Below are the code and all the weights of a small trained network. Each question names an input and a class and asks about switching units off, where a switched-off unit gives its printed mean instead of its output.

import numpy as np


def w(rows, s, z=0):
    codes = np.array(rows[::2]) - 128.0
    scale = np.full(codes.shape[1], s)
    scale[-1] = z or s
    return codes * scale


def norm(h):
    return h / np.sqrt((h * h).mean(-1, keepdims=True) + 1e-5)


def f(y):
    return np.maximum(y, 0)


def log_softmax(a):
    a = a - a.max(-1, keepdims=True)
    return a - np.log(np.exp(a).sum(-1, keepdims=True))


def net(x, mask):
    res = np.array(x, float).reshape(1, 6) / 4 @ E
    u = 0
    for l in range(2):
        y = f(norm(res) @ A[l][:, :-1].T + A[l][:, -1])
        res = res + np.where(mask[u : u + 11], y, B[l][:, -1]) @ B[l][:, :-1]
        u += 11
    return log_softmax(norm(res)[-1] @ U[:, :-1].T + U[:, -1])


A, B = {}, {}
E = w([
[110,183,156,126,140,246,86],'x0',
[190,126,183,160,115,129,66],'x1',
[65,92,208,129,110,144,99],'x2',
[113,158,77,134,151,60,42],'x3',
[88,124,92,108,20,90,165],'x4',
[195,100,155,11,127,143,84],'x5',
],0.013)
A[0] = w([
[199,145,117,246,109,96,124,7],'0.n1',
[161,159,111,65,141,201,80,69],'0.n2',
[160,73,196,105,107,176,253,53],'0.n3',
[152,107,138,79,65,96,116,127],'0.n4',
[51,138,146,139,82,160,119,73],'0.n5',
[150,102,104,92,74,28,154,37],'0.n6',
[92,135,19,125,113,72,223,51],'0.n7',
[140,103,139,131,101,83,132,76],'0.n8',
[26,136,137,178,110,134,163,36],'0.n9',
[115,98,190,133,235,98,87,18],'0.n10',
[130,110,138,152,149,119,146,103],'0.n11',
],0.023,0.011)
B[0] = w([
[144,254,199,246,120,110,129,195],'0.n1',
[158,192,52,133,198,189,93,218],'0.n2',
[244,106,213,46,85,173,251,250],'0.n3',
[123,131,199,101,74,126,67,228],'0.n4',
[73,129,162,154,61,193,108,196],'0.n5',
[179,96,50,102,84,57,54,240],'0.n6',
[8,150,99,65,217,50,184,247],'0.n7',
[187,115,83,126,123,139,89,173],'0.n8',
[132,73,27,195,94,180,166,216],'0.n9',
[98,19,198,127,202,117,112,206],'0.n10',
[92,175,118,93,113,130,88,153],'0.n11',
],0.032,0.011)
A[1] = w([
[116,65,88,55,137,101,98,89],'1.n1',
[81,122,104,162,66,183,119,68],'1.n2',
[189,88,64,111,61,41,48,23],'1.n3',
[62,102,120,180,98,63,93,141],'1.n4',
[21,102,94,113,111,78,171,62],'1.n5',
[50,62,80,214,41,194,166,2],'1.n6',
[129,127,179,163,3,148,48,92],'1.n7',
[147,193,173,231,83,79,104,48],'1.n8',
[138,127,123,117,52,50,70,14],'1.n9',
[177,114,36,145,148,174,60,51],'1.n10',
[100,28,181,151,198,124,89,21],'1.n11',
],0.022,0.007)
B[1] = w([
[142,187,170,191,119,49,133,222],'1.n1',
[119,72,126,148,58,142,113,188],'1.n2',
[200,133,140,149,49,101,39,246],'1.n3',
[211,149,161,50,132,182,192,215],'1.n4',
[81,110,82,117,163,99,161,212],'1.n5',
[166,70,38,227,62,149,114,240],'1.n6',
[1,159,125,66,146,104,159,236],'1.n7',
[129,196,170,223,147,117,153,210],'1.n8',
[169,99,109,134,73,99,46,205],'1.n9',
[136,164,55,125,136,158,99,204],'1.n10',
[107,43,164,151,145,126,77,206],'1.n11',
],0.034,0.012)
U = w([
[156,204,48,103,223,235,49,78],'0',
[110,33,187,158,208,157,42,157],'1',
[119,230,192,238,156,119,146,130],'2',
[6,160,133,66,82,183,78,3],'3',
[186,155,140,100,59,42,24,172],'4',
[116,53,47,209,43,183,162,158],'5',
[53,138,37,89,188,44,183,214],'6',
[218,111,201,35,79,208,208,128],'7',
],0.019,0.004)

Each question gives the input, the list of numbers given to net, and the class t.
The units are the neurons (one row each of A and B). Each row of codes is followed by its name. A weight is (code - 128) times the scale printed after its matrix; where a second scale follows, it is the last column's (A, B and U).
mask holds one flag per neuron, layer by layer. A switched-off neuron (its flag False) gives its mean, the last column of its row in B, instead of its output. The means were averaged over made-up inputs and are rounded, as every weight is.
A unit's drop is (log p(t) with every unit on - log p(t) with that unit switched off) / (log p(t) with every unit on - log p(t) with every unit switched off).
The circuit of an input: a set's keep is (log p(t) with only the set's units on - log p(t) with every unit switched off) / (log p(t) with every unit on - log p(t) with every unit switched off). Starting from the 12 units with the biggest drops (on a tie, the unit counted first), units are removed one at a time, each time the one whose removal leaves the highest keep (on an exact tie, the one counted first), for as long as the keep stays at least 0.8.
units of the circuit, in order: the units of the circuit, biggest drop first
unit that matters most: the unit with the biggest drop
top k neurons: the k neurons with the biggest drops, biggest first
k most important neurons of layer l: the k neurons of layer l with the biggest drops, biggest first
drop of u: that unit's drop, to one decimal
input [-4,8,-6,-1,1,0], class 2: units of the circuit, in order : (0.n1)
input [-2,0,7,3,7,-2], class 5: top 3 neurons : (0.n9; 0.n5; 1.n6)
input [0,8,4,5,8,-5], class 5: top 4 neurons : (0.n9; 1.n6; 0.n5; 1.n2)
input [2,2,5,3,-3,8], class 1: top 2 neurons : (0.n10; 1.n11)
input [6,3,0,-1,4,0], class 3: top 4 neurons : (0.n5; 0.n9; 1.n7; 0.n7)
input [3,-4,0,4,1,-2], class 5: top 2 neurons : (0.n9; 1.n6)
input [1,-2,5,-2,-2,-1], class 5: top 2 neurons : (0.n9; 1.n6)
input [-5,-2,-4,3,-7,-8], class 6: 2 most important neurons of layer 1 : (1.n5; 1.n3)
input [-1,5,8,4,3,0], class 3: top 2 neurons : (1.n7; 0.n6)
input [7,-1,7,6,-4,1], class 1: top 2 neurons : (0.n10; 1.n11)
input [8,1,7,4,-4,-2], class 1: top 3 neurons : (0.n10; 1.n11; 0.n9)
input [5,8,-1,0,6,-1], class 2: top 2 neurons : (1.n8; 0.n1)
input [1,3,0,2,-1,3], class 0: top 2 neurons : (0.n2; 1.n10)
input [5,-6,8,3,5,4], class 5: unit that matters most : 1.n6
input [-4,3,-8,3,-1,-8], class 2: top 2 neurons : (0.n1; 1.n8)
input [6,1,0,-5,8,3], class 7: drop of 0.n3 : 1.1
input [6,5,-1,1,-5,-7], class 2: drop of 0.n1 : 0.3
input [-1,-2,4,0,2,0], class 5: drop of 0.n9 : 0.2
input [1,4,8,2,7,4], class 3: top 2 neurons : (1.n7; 0.n5)
input [4,8,3,8,1,7], class 0: units of the circuit, in order : (0.n2)
